Below are the code and all the weights of a small trained network. Each question names an input and a target symbol and asks about switching units off, where a switched-off unit gives its printed mean instead of its output.

import numpy as np


def w(rows, s, z=0):
    codes = np.array(rows[::2]) - 128.0
    scale = np.full(codes.shape[1], s)
    scale[-1] = z or s
    return codes * scale


def f(y):
    return np.maximum(y, 0)


def softmax(a):
    e = np.exp(a - a.max(-1, keepdims=True))
    return e / e.sum(-1, keepdims=True)


def log_softmax(a):
    a = a - a.max(-1, keepdims=True)
    return a - np.log(np.exp(a).sum(-1, keepdims=True))


def net(x, mask):
    ids = ['ΔΛΦβεμ'.index(c) for c in x.split()]
    T = len(ids)
    res = E[ids] + P[:T]
    q, k, v = (res @ M[0].T for M in (Q, K, V))
    z = softmax(np.where(np.tri(T) > 0, q @ k.T / 4**0.5, -1e9)) @ v
    res = res + np.where(mask[0], z, O[0][:, -1]) @ O[0][:, :-1]
    y = f(res @ A[0][:, :-1].T + A[0][:, -1])
    res = res + np.where(mask[1:9], y, B[0][:, -1]) @ B[0][:, :-1]
    return log_softmax(res[-1] @ U[:, :-1].T + U[:, -1])


Q, K, V, O, A, B = {}, {}, {}, {}, {}, {}
E = w([
[157,143,174,75],'Δ',
[4,137,104,125],'Λ',
[145,100,58,72],'Φ',
[137,128,137,68],'β',
[133,144,115,133],'ε',
[170,137,56,164],'μ',
],0.019)
P = w([
[142,254,81,122],'0',
[126,149,111,123],'1',
[129,154,106,127],'2',
[131,162,114,138],'3',
[136,163,110,148],'4',
[133,168,119,159],'5',
],0.011)
Q[0] = w([
[172,136,82,146],'h1',
[133,165,65,174],'h1',
[138,77,115,163],'h1',
[162,249,91,86],'h1',
],0.022)
K[0] = w([
[75,171,160,133],'h1',
[43,148,99,114],'h1',
[94,85,173,147],'h1',
[126,254,76,92],'h1',
],0.022)
V[0] = w([
[77,54,93,86],'h1',
[170,140,205,251],'h1',
[23,165,45,188],'h1',
[224,37,34,146],'h1',
],0.014)
O[0] = w([
[193,63,131,210,22],'h1',
[82,186,4,179,2],'h1',
[52,21,153,177,157],'h1',
[128,192,226,233,1],'h1',
],0.014,0.0097)
A[0] = w([
[156,254,65,98,48],'n1',
[116,149,139,90,136],'n2',
[81,169,162,72,195],'n3',
[74,127,100,68,4],'n4',
[223,146,166,64,181],'n5',
[97,182,70,103,90],'n6',
[45,146,56,95,81],'n7',
[215,42,76,60,143],'n8',
],0.0091,0.0033)
B[0] = w([
[144,217,253,134,194],'n1',
[107,124,102,127,180],'n2',
[84,114,92,147,212],'n3',
[157,100,157,72,204],'n4',
[164,103,32,168,234],'n5',
[102,101,185,122,171],'n6',
[91,61,135,94,181],'n7',
[139,224,152,177,253],'n8',
],0.015,0.028)
U = w([
[157,147,114,147,111],'Δ',
[144,107,117,210,98],'Λ',
[201,75,119,196,41],'Φ',
[142,140,15,184,252],'β',
[117,76,64,128,73],'ε',
[62,155,85,255,158],'μ',
],0.0053,0.0034)

Each question gives the input, a string of symbols that net reads in full, and the target symbol t.
The units are the heads (4 rows each of Q, K, V and O) and the neurons (one row each of A and B). Each row of codes is followed by its name. A weight is (code - 128) times the scale printed after its matrix; where a second scale follows, it is the last column's (O, A, B and U).
mask holds one flag per unit, heads first, then neurons. A switched-off unit (its flag False) gives its mean, the last column of its rows in O or B, instead of its output. The means were averaged over made-up inputs and are rounded, as every weight is.
A unit's drop is (log p(t) with every unit on - log p(t) with that unit switched off) / (log p(t) with every unit on - log p(t) with every unit switched off).
The circuit of an input: a set's keep is (log p(t) with only the set's units on - log p(t) with every unit switched off) / (log p(t) with every unit on - log p(t) with every unit switched off). Starting from all 9 units, units are removed one at a time, each time the one whose removal leaves the highest keep (on an exact tie, the one counted first), for as long as the keep stays at least 0.8.
circuit, biggest first: the units of the circuit, biggest drop first
k most important neurons: the k neurons with the biggest drops, biggest first
drop of u: that unit's drop, to one decimal
input μ Δ ε β, target μ: circuit, biggest first	(h1)
input ε Δ Δ ε β Δ, target ε: 3 most important neurons	(n8 n1 n5)
input μ Λ β μ, target μ: circuit, biggest first	(n8 h1)
input β Δ Φ, target β: 3 most important neurons	(n1 n5 n6)
input Φ Δ Δ Δ β Λ, target Λ: 3 most important neurons	(n8 n5 n4)
input Δ β ε β Λ, target ε: 3 most important neurons	(n1 n8 n5)
input ε Δ μ, target ε: 2 most important neurons	(n8 n1)
input μ Δ β μ, target μ: 2 most important neurons	(n4 n5)
input β μ Δ ε ε, target β: 2 most important neurons	(n1 n6)
input Δ Δ Δ β μ, target Δ: drop of h1	1.2
input Δ ε Δ Φ β Φ, target Δ: drop of h1	1.4
input ε μ Δ β, target ε: drop of n8	0.5
input β ε Φ ε Λ, target Λ: drop of n3	0.1
